Here is a tiny trained network, its code and every weight. The questions are about switching its units off for an input and a class, where a switched-off unit gives its printed mean instead of its output.

import numpy as np


def w(rows, s, z=0):
    codes = np.array(rows[::2]) - 128.0
    scale = np.full(codes.shape[1], s)
    scale[-1] = z or s
    return codes * scale


def norm(h):
    return h / np.sqrt((h * h).mean(-1, keepdims=True) + 1e-5)


def f(y):
    return np.maximum(y, 0)


def log_softmax(a):
    a = a - a.max(-1, keepdims=True)
    return a - np.log(np.exp(a).sum(-1, keepdims=True))


def net(x, mask):
    res = np.array(x, float).reshape(1, 8) / 4 @ E
    u = 0
    for l in range(2):
        y = f(norm(res) @ A[l][:, :-1].T + A[l][:, -1])
        res = res + np.where(mask[u : u + 9], y, B[l][:, -1]) @ B[l][:, :-1]
        u += 9
    return log_softmax(norm(res)[-1] @ U[:, :-1].T + U[:, -1])


A, B = {}, {}
E = w([
[127,169,119,124,89,102,50,87,61],'x0',
[126,189,151,119,66,106,29,85,2],'x1',
[155,167,150,129,158,30,156,169,139],'x2',
[195,45,115,70,60,228,152,22,130],'x3',
[253,70,162,65,52,147,132,105,141],'x4',
[148,133,54,115,124,75,136,31,162],'x5',
[128,129,195,120,124,155,194,121,47],'x6',
[90,134,167,135,133,171,178,111,56],'x7',
],0.0045)
A[0] = w([
[37,163,86,142,99,129,45,102,67,62],'L0N1',
[77,140,158,127,154,92,110,249,152,40],'L0N2',
[59,131,131,145,153,226,233,171,119,42],'L0N3',
[163,93,78,136,91,245,136,97,250,18],'L0N4',
[88,144,66,120,172,44,171,86,230,4],'L0N5',
[215,120,151,145,78,134,167,102,92,44],'L0N6',
[98,148,124,110,151,117,105,165,164,82],'L0N7',
[101,145,96,153,134,36,154,212,200,100],'L0N8',
[63,101,154,130,154,162,188,160,107,57],'L0N9',
],0.011,0.0037)
B[0] = w([
[97,165,92,121,171,127,76,82,69,229],'L0N1',
[237,141,210,122,198,142,93,149,158,221],'L0N2',
[5,170,228,107,131,153,173,74,148,225],'L0N3',
[143,67,81,56,214,202,100,117,154,254],'L0N4',
[60,126,16,144,54,81,168,116,176,226],'L0N5',
[206,187,112,85,105,111,184,106,123,196],'L0N6',
[166,135,152,127,129,82,158,180,81,171],'L0N7',
[189,167,85,199,140,104,102,199,198,245],'L0N8',
[68,184,179,130,123,166,151,97,146,188],'L0N9',
],0.013,0.0085)
A[1] = w([
[77,54,63,209,46,65,142,179,147,4],'L1N1',
[127,157,128,113,149,121,122,115,116,115],'L1N2',
[130,31,124,79,120,164,125,137,121,92],'L1N3',
[49,87,233,157,84,123,163,134,109,84],'L1N4',
[200,81,165,120,15,97,175,139,75,45],'L1N5',
[104,99,145,142,127,147,120,163,204,98],'L1N6',
[84,116,103,150,126,107,43,104,9,48],'L1N7',
[125,14,128,101,128,159,118,119,129,14],'L1N8',
[129,79,186,212,104,85,111,223,119,59],'L1N9',
],0.015,0.0027)
B[1] = w([
[19,106,42,172,82,111,184,122,166,198],'L1N1',
[149,44,175,185,63,133,149,133,189,192],'L1N2',
[130,36,127,83,176,172,119,175,117,202],'L1N3',
[36,172,174,119,144,164,199,103,141,186],'L1N4',
[133,139,137,38,77,8,214,182,88,170],'L1N5',
[121,133,111,145,80,103,93,94,8,210],'L1N6',
[122,69,170,172,52,107,58,69,72,254],'L1N7',
[179,101,97,129,133,247,102,165,104,191],'L1N8',
[208,138,166,94,214,143,89,148,115,179],'L1N9',
],0.016,0.0078)
U = w([
[119,101,151,184,69,91,42,55,61,180],'0',
[155,56,77,66,172,226,117,128,129,188],'1',
[220,194,155,184,200,82,76,193,154,110],'2',
[78,143,9,189,102,73,148,140,186,135],'3',
[182,131,140,51,70,57,193,133,88,2],'4',
[32,184,210,132,149,171,186,85,143,152],'5',
],0.012,0.00087)

Each question gives the input, the list of numbers given to net, and the class t.
The units are the neurons (one row each of A and B). Each row of codes is followed by its name. A weight is (code - 128) times the scale printed after its matrix; where a second scale follows, it is the last column's (A, B and U).
mask holds one flag per neuron, layer by layer. A switched-off neuron (its flag False) gives its mean, the last column of its row in B, instead of its output. The means were averaged over made-up inputs and are rounded, as every weight is.
A unit's drop is (log p(t) with every unit on - log p(t) with that unit switched off) / (log p(t) with every unit on - log p(t) with every unit switched off).
The circuit of an input: a set's keep is (log p(t) with only the set's units on - log p(t) with every unit switched off) / (log p(t) with every unit on - log p(t) with every unit switched off). Starting from the 12 units with the biggest drops (on a tie, the unit counted first), units are removed one at a time, each time the one whose removal leaves the highest keep (on an exact tie, the one counted first), for as long as the keep stays at least 0.8.
circuit, biggest first: the units of the circuit, biggest drop first
top k neurons: the k neurons with the biggest drops, biggest first
k most important neurons of layer l: the k neurons of layer l with the biggest drops, biggest first
drop when u is switched off: that unit's drop, to one decimal
input [3,6,8,-5,8,3,-2,0], class 4: 3 most important neurons of layer 0 : (L0N4 L0N5 L0N1)
input [-3,1,2,-8,-1,-8,5,-2], class 2: top 2 neurons : (L0N2 L0N8)
input [-6,-6,7,-7,0,3,-2,8], class 2: circuit, biggest first : (L0N2)
input [-7,6,2,-3,-5,3,-3,4], class 2: top 2 neurons : (L0N2 L0N8)
input [4,6,1,-2,8,4,-3,-5], class 4: top 4 neurons : (L0N4 L1N5 L0N6 L0N3)
input [-3,3,7,8,-4,3,-4,-4], class 3: top 2 neurons : (L0N5 L1N1)
input [-5,-2,-4,-2,0,8,-1,6], class 3: top 2 neurons : (L0N5 L0N2)
input [5,5,0,-1,6,3,3,3], class 4: top 2 neurons : (L0N6 L1N5)
input [-7,1,-8,3,-1,0,-1,6], class 5: top 2 neurons : (L0N3 L0N9)
input [-1,-3,3,-5,-5,5,6,2], class 3: top 3 neurons : (L0N5 L0N8 L1N1)
input [1,3,5,-2,2,0,4,-2], class 4: 4 most important neurons of layer 0 : (L0N4 L0N1 L0N8 L0N6)
input [-4,0,1,4,4,7,7,7], class 4: top 3 neurons : (L0N6 L1N5 L0N1)
input [3,6,8,-1,-7,-4,1,-1], class 2: top 2 neurons : (L0N2 L0N5)
input [-5,-6,8,0,2,-1,-2,8], class 5: circuit, biggest first : (L0N3)
input [-3,-2,-3,1,-1,7,-4,-3], class 3: 2 most important neurons of layer 0 : (L0N5 L0N2)
input [5,2,-8,6,-4,-8,2,5], class 5: top 2 neurons : (L0N3 L1N4)
input [4,3,8,-7,-3,1,-2,-6], class 2: drop when L0N2 is switched off : 0.8
input [-8,-3,1,6,-3,0,8,-1], class 5: drop when L0N3 is switched off : 1.1
input [-4,-1,8,4,1,6,-4,5], class 3: drop when L0N5 is switched off : 1.0
input [-4,3,4,1,5,4,7,8], class 4: circuit, biggest first : (L0N6)
